Below is a small trained network, with its code and all its weights. Each question gives an input and a class and asks what happens when units are switched off, that is, made to give their printed mean instead of their output.

import numpy as np


def w(rows, s, z=0):
    codes = np.array(rows[::2]) - 128.0
    scale = np.full(codes.shape[1], s)
    scale[-1] = z or s
    return codes * scale


def f(y):
    return np.maximum(y, 0)


def log_softmax(a):
    a = a - a.max(-1, keepdims=True)
    return a - np.log(np.exp(a).sum(-1, keepdims=True))


def net(x, mask):
    res = np.array(x, float).reshape(1, 7) / 4 @ E
    y = f(res @ A[0][:, :-1].T + A[0][:, -1])
    res = res + np.where(mask, y, B[0][:, -1]) @ B[0][:, :-1]
    return log_softmax(res[-1] @ U[:, :-1].T + U[:, -1])


A, B = {}, {}
E = w([
[153,180,2,143,79,147,97],'x0',
[199,168,181,119,51,182,211],'x1',
[204,46,113,172,134,218,124],'x2',
[237,137,113,71,192,121,161],'x3',
[159,35,85,141,77,55,152],'x4',
[134,165,136,41,119,135,166],'x5',
[156,100,147,36,103,144,6],'x6',
],0.0089)
A[0] = w([
[131,97,164,128,85,13,123,243],'neuron 0',
[51,82,223,138,68,204,98,201],'neuron 1',
[80,148,195,153,226,101,133,210],'neuron 2',
[140,215,173,112,126,233,115,192],'neuron 3',
[75,120,153,135,161,43,155,218],'neuron 4',
[190,177,193,71,133,194,130,151],'neuron 5',
[170,54,58,214,94,236,169,123],'neuron 6',
[79,182,106,125,114,130,100,38],'neuron 7',
[157,68,35,124,167,135,97,160],'neuron 8',
[38,108,177,162,215,98,81,91],'neuron 9',
[254,153,176,104,131,151,113,116],'neuron 10',
[232,112,153,88,163,192,113,227],'neuron 11',
[197,98,130,180,189,176,136,18],'neuron 12',
[42,165,172,163,209,144,76,172],'neuron 13',
[79,240,107,112,96,164,171,184],'neuron 14',
[155,80,43,91,145,65,41,66],'neuron 15',
[77,127,195,114,58,90,207,120],'neuron 16',
[143,27,66,146,126,146,92,253],'neuron 17',
[68,215,56,171,81,62,83,147],'neuron 18',
],0.0092,0.0039)
B[0] = w([
[127,41,169,134,160,56,136,226],'neuron 0',
[83,44,159,114,16,171,128,236],'neuron 1',
[100,167,175,168,240,194,142,229],'neuron 2',
[103,155,141,80,64,229,174,231],'neuron 3',
[43,100,144,133,194,60,154,222],'neuron 4',
[143,148,220,17,134,187,155,234],'neuron 5',
[189,159,101,230,77,113,161,248],'neuron 6',
[65,135,99,142,114,148,118,165],'neuron 7',
[209,153,76,166,194,134,60,219],'neuron 8',
[74,130,209,206,229,201,70,224],'neuron 9',
[230,190,218,72,93,109,183,224],'neuron 10',
[239,182,174,100,89,132,161,254],'neuron 11',
[194,201,105,165,94,174,186,182],'neuron 12',
[48,161,106,183,195,203,52,226],'neuron 13',
[78,195,92,96,67,135,187,218],'neuron 14',
[222,64,91,82,224,114,2,228],'neuron 15',
[83,79,119,70,108,71,158,210],'neuron 16',
[218,76,110,154,167,125,61,252],'neuron 17',
[50,189,38,79,109,78,34,235],'neuron 18',
],0.0087,0.0097)
U = w([
[44,105,163,113,39,218,170,2],'0',
[204,40,54,59,181,124,19,5],'1',
[205,183,224,13,132,182,197,89],'2',
[83,20,196,139,51,54,77,79],'3',
[52,155,198,216,210,166,98,8],'4',
[38,246,5,72,99,133,125,143],'5',
[203,140,57,226,97,163,170,233],'6',
[72,105,154,86,163,26,254,235],'7',
],0.0092,0.0034)

Each question gives the input, the list of numbers given to net, and the class t.
The units are the neurons (one row each of A and B). Each row of codes is followed by its name. A weight is (code - 128) times the scale printed after its matrix; where a second scale follows, it is the last column's (A, B and U).
mask holds one flag per neuron, in row order. A switched-off neuron (its flag False) gives its mean, the last column of its row in B, instead of its output. The means were averaged over made-up inputs and are rounded, as every weight is.
A unit's drop is (log p(t) with every unit on - log p(t) with that unit switched off) / (log p(t) with every unit on - log p(t) with every unit switched off).
The circuit of an input: a set's keep is (log p(t) with only the set's units on - log p(t) with every unit switched off) / (log p(t) with every unit on - log p(t) with every unit switched off). Starting from the 12 units with the biggest drops (on a tie, the unit counted first), units are removed one at a time, each time the one whose removal leaves the highest keep (on an exact tie, the one counted first), for as long as the keep stays at least 0.8.
circuit, biggest first: the units of the circuit, biggest drop first
k most important neurons: the k neurons with the biggest drops, biggest first
drop of u: that unit's drop, to one decimal
input [5,-5,2,-3,-8,-3,-8], class 5: circuit, biggest first : neuron 18
input [1,8,-2,-4,-6,-2,-7], class 0: circuit, biggest first : neuron 3; neuron 1; neuron 15
input [-3,-6,-6,-1,7,2,-1], class 4: 4 most important neurons : neuron 9; neuron 4; neuron 2; neuron 1
input [-6,7,-5,-8,8,5,1], class 7: 4 most important neurons : neuron 16; neuron 17; neuron 4; neuron 15
input [-3,-2,2,-7,-7,0,7], class 0: 2 most important neurons : neuron 1; neuron 3
input [-1,4,4,-6,-3,0,7], class 0: 4 most important neurons : neuron 1; neuron 15; neuron 8; neuron 3
input [7,3,2,3,1,-2,7], class 2: 4 most important neurons : neuron 10; neuron 11; neuron 18; neuron 5
input [4,1,5,4,4,-7,2], class 6: 2 most important neurons : neuron 6; neuron 12
input [1,3,7,-5,-6,-1,-3], class 0: 3 most important neurons : neuron 1; neuron 3; neuron 8
input [-6,-5,-7,4,3,3,-4], class 4: 2 most important neurons : neuron 9; neuron 2
input [4,7,-2,-7,0,5,-1], class 5: 2 most important neurons : neuron 18; neuron 14
input [3,8,-7,-1,0,3,2], class 5: 2 most important neurons : neuron 14; neuron 11
input [5,8,-8,0,6,-2,-1], class 5: 2 most important neurons : neuron 18; neuron 14
input [4,-5,-6,-3,8,4,-1], class 1: circuit, biggest first : neuron 15
input [-1,-3,6,2,-7,-2,1], class 2: drop of neuron 11 : 0.1
input [-3,-5,2,0,-4,-1,5], class 4: drop of neuron 9 : 0.2
input [-4,-8,-8,-6,6,4,-7], class 4: drop of neuron 9 : 1.5
